Below are the code and all the weights of a small trained network. Each question names an input and a target symbol and asks about switching units off, where a switched-off unit gives its printed mean instead of its output.

import numpy as np


def w(rows, s, z=0):
    codes = np.array(rows[::2]) - 128.0
    scale = np.full(codes.shape[1], s)
    scale[-1] = z or s
    return codes * scale


def f(y):
    return y / 2 * (1 + np.tanh(0.7978845608 * (y + 0.044715 * y**3)))


def softmax(a):
    e = np.exp(a - a.max(-1, keepdims=True))
    return e / e.sum(-1, keepdims=True)


def log_softmax(a):
    a = a - a.max(-1, keepdims=True)
    return a - np.log(np.exp(a).sum(-1, keepdims=True))


def net(x, mask):
    ids = ['ΔΛΣβζμτφ'.index(c) for c in x.split()]
    T = len(ids)
    res = E[ids] + P[:T]
    r = res
    for j in range(2):
        rows = slice(4 * j, 4 * j + 4)
        q, k, v = (r @ M[0][rows].T for M in (Q, K, V))
        z = softmax(np.where(np.tri(T) > 0, q @ k.T / 4**0.5, -1e9)) @ v
        o = O[0][rows]
        res = res + np.where(mask[j], z, o[:, -1]) @ o[:, :-1]
    y = f(res @ A[0][:, :-1].T + A[0][:, -1])
    res = res + np.where(mask[2:18], y, B[0][:, -1]) @ B[0][:, :-1]
    return log_softmax(res[-1] @ U[:, :-1].T + U[:, -1])


Q, K, V, O, A, B = {}, {}, {}, {}, {}, {}
E = w([
[189,192,118,222],'Δ',
[189,139,130,112],'Λ',
[131,170,128,109],'Σ',
[63,106,129,131],'β',
[185,120,132,137],'ζ',
[112,250,190,91],'μ',
[203,150,131,72],'τ',
[253,88,32,249],'φ',
],0.017)
P = w([
[172,154,190,106],'0',
[152,142,42,113],'1',
[109,158,101,160],'2',
[161,115,241,133],'3',
[122,216,25,137],'4',
[89,157,96,160],'5',
[111,158,138,238],'6',
[90,174,29,87],'7',
[108,176,169,80],'8',
[121,81,241,179],'9',
[104,224,2,163],'10',
[97,160,97,109],'11',
[72,68,223,181],'12',
],0.0091)
Q[0] = w([
[72,87,127,194],'H1',
[59,233,114,72],'H1',
[15,161,9,21],'H1',
[165,157,88,62],'H1',
[255,194,85,81],'H2',
[85,150,99,158],'H2',
[181,133,208,98],'H2',
[53,145,203,191],'H2',
],0.0078)
K[0] = w([
[151,123,102,81],'H1',
[105,92,249,161],'H1',
[152,96,152,162],'H1',
[166,154,127,139],'H1',
[203,138,72,149],'H2',
[139,167,101,169],'H2',
[187,166,159,111],'H2',
[55,147,106,128],'H2',
],0.011)
V[0] = w([
[104,117,194,151],'H1',
[174,178,169,80],'H1',
[61,202,180,136],'H1',
[104,58,153,130],'H1',
[162,190,103,107],'H2',
[207,154,115,120],'H2',
[150,102,183,7],'H2',
[159,190,145,31],'H2',
],0.012)
O[0] = w([
[87,65,198,201,87],'H1',
[6,111,140,203,184],'H1',
[152,150,206,49,104],'H1',
[72,142,134,166,45],'H1',
[72,60,125,109,202],'H2',
[2,47,107,178,250],'H2',
[156,62,62,163,2],'H2',
[53,136,196,154,102],'H2',
],0.0071,0.0094)
A[0] = w([
[79,213,175,93,164],'N1',
[24,131,229,191,140],'N2',
[159,75,212,103,82],'N3',
[153,220,152,222,130],'N4',
[165,148,34,73,18],'N5',
[133,115,118,254,68],'N6',
[137,89,207,207,20],'N7',
[220,118,25,83,114],'N8',
[152,224,218,86,29],'N9',
[139,56,178,103,81],'N10',
[115,88,142,133,3],'N11',
[126,118,121,99,2],'N12',
[126,135,53,136,162],'N13',
[159,155,206,224,8],'N14',
[19,67,121,159,62],'N15',
[191,81,126,167,111],'N16',
],0.0095,0.0062)
B[0] = w([
[153,70,64,199,198],'N1',
[164,156,151,135,254],'N2',
[61,97,47,142,134],'N3',
[87,58,162,66,161],'N4',
[65,208,125,143,152],'N5',
[173,135,143,23,168],'N6',
[66,136,118,128,138],'N7',
[76,123,174,188,181],'N8',
[94,142,72,100,146],'N9',
[49,155,109,171,130],'N10',
[129,191,107,188,117],'N11',
[91,198,131,185,114],'N12',
[119,99,136,90,184],'N13',
[77,105,163,1,132],'N14',
[198,173,94,83,190],'N15',
[179,81,101,71,141],'N16',
],0.0094,0.011)
U = w([
[85,86,198,118,169],'Δ',
[120,146,108,103,115],'Λ',
[126,111,179,228,255],'Σ',
[100,100,129,134,23],'β',
[120,82,140,152,114],'ζ',
[9,105,117,147,129],'μ',
[113,100,140,146,8],'τ',
[146,18,129,170,190],'φ',
],0.012,0.0043)

Each question gives the input, a string of symbols that net reads in full, and the target symbol t.
The units are the heads (4 rows each of Q, K, V and O) and the neurons (one row each of A and B). Each row of codes is followed by its name. A weight is (code - 128) times the scale printed after its matrix; where a second scale follows, it is the last column's (O, A, B and U).
mask holds one flag per unit, heads first, then neurons. A switched-off unit (its flag False) gives its mean, the last column of its rows in O or B, instead of its output. The means were averaged over made-up inputs and are rounded, as every weight is.
A unit's drop is (log p(t) with every unit on - log p(t) with that unit switched off) / (log p(t) with every unit on - log p(t) with every unit switched off).
The circuit of an input: a set's keep is (log p(t) with only the set's units on - log p(t) with every unit switched off) / (log p(t) with every unit on - log p(t) with every unit switched off). Starting from the 12 units with the biggest drops (on a tie, the unit counted first), units are removed one at a time, each time the one whose removal leaves the highest keep (on an exact tie, the one counted first), for as long as the keep stays at least 0.8.
circuit, biggest first: the units of the circuit, biggest drop first
most important unit: the unit with the biggest drop
top k neurons: the k neurons with the biggest drops, biggest first
which heads matter: for each layer, one digit per head in row order, 1 if its drop is at least 0.15 and else 0, layers parted by /
drop of u: that unit's drop, to one decimal
input φ Σ Σ τ Λ φ φ Σ Λ φ φ Λ, target μ: most important unit : H1
input Δ Δ μ φ μ φ ζ μ τ Λ, target μ: top 2 neurons : [N3 N10]
input Δ τ μ ζ τ Σ τ β, target Λ: which heads matter : 00
input φ φ Δ, target μ: circuit, biggest first : [H2 N4]
input Σ φ τ Σ τ μ Σ Λ μ μ, target μ: circuit, biggest first : [H1 N3 N9]
input Δ Λ Σ ζ τ Λ Σ Δ ζ, target Σ: circuit, biggest first : [N6 N4 N13]
input τ φ β β μ φ Δ τ, target μ: which heads matter : 01
input Λ φ ζ ζ β Σ μ μ μ φ φ, target μ: which heads matter : 11
input Λ φ φ μ ζ, target μ: top 2 neurons : [N2 N15]
input Λ μ Λ β Λ μ Σ μ, target Σ: circuit, biggest first : [N1 N2 H1]
input φ φ ζ Λ φ, target μ: which heads matter : 10
input Δ Δ φ β, target φ: top 2 neurons : [N5 N2]
input Δ φ Λ β, target φ: top 3 neurons : [N5 N2 N8]
input φ Λ μ μ Δ φ Δ, target Δ: top 2 neurons : [N4 N14]
input φ τ ζ Λ Δ φ μ μ μ μ, target μ: top 2 neurons : [N3 N9]
input Σ β Δ β φ φ φ ζ φ φ ζ, target μ: top neuron : [N5]
input τ Δ Δ φ φ ζ φ Δ Δ φ τ, target μ: drop of N5 : 0.3
input τ φ φ μ φ Δ β Σ τ Σ, target Σ: drop of N12 : 0.0
input Λ ζ Δ τ φ τ μ Δ β, target Σ: drop of N2 : 0.1
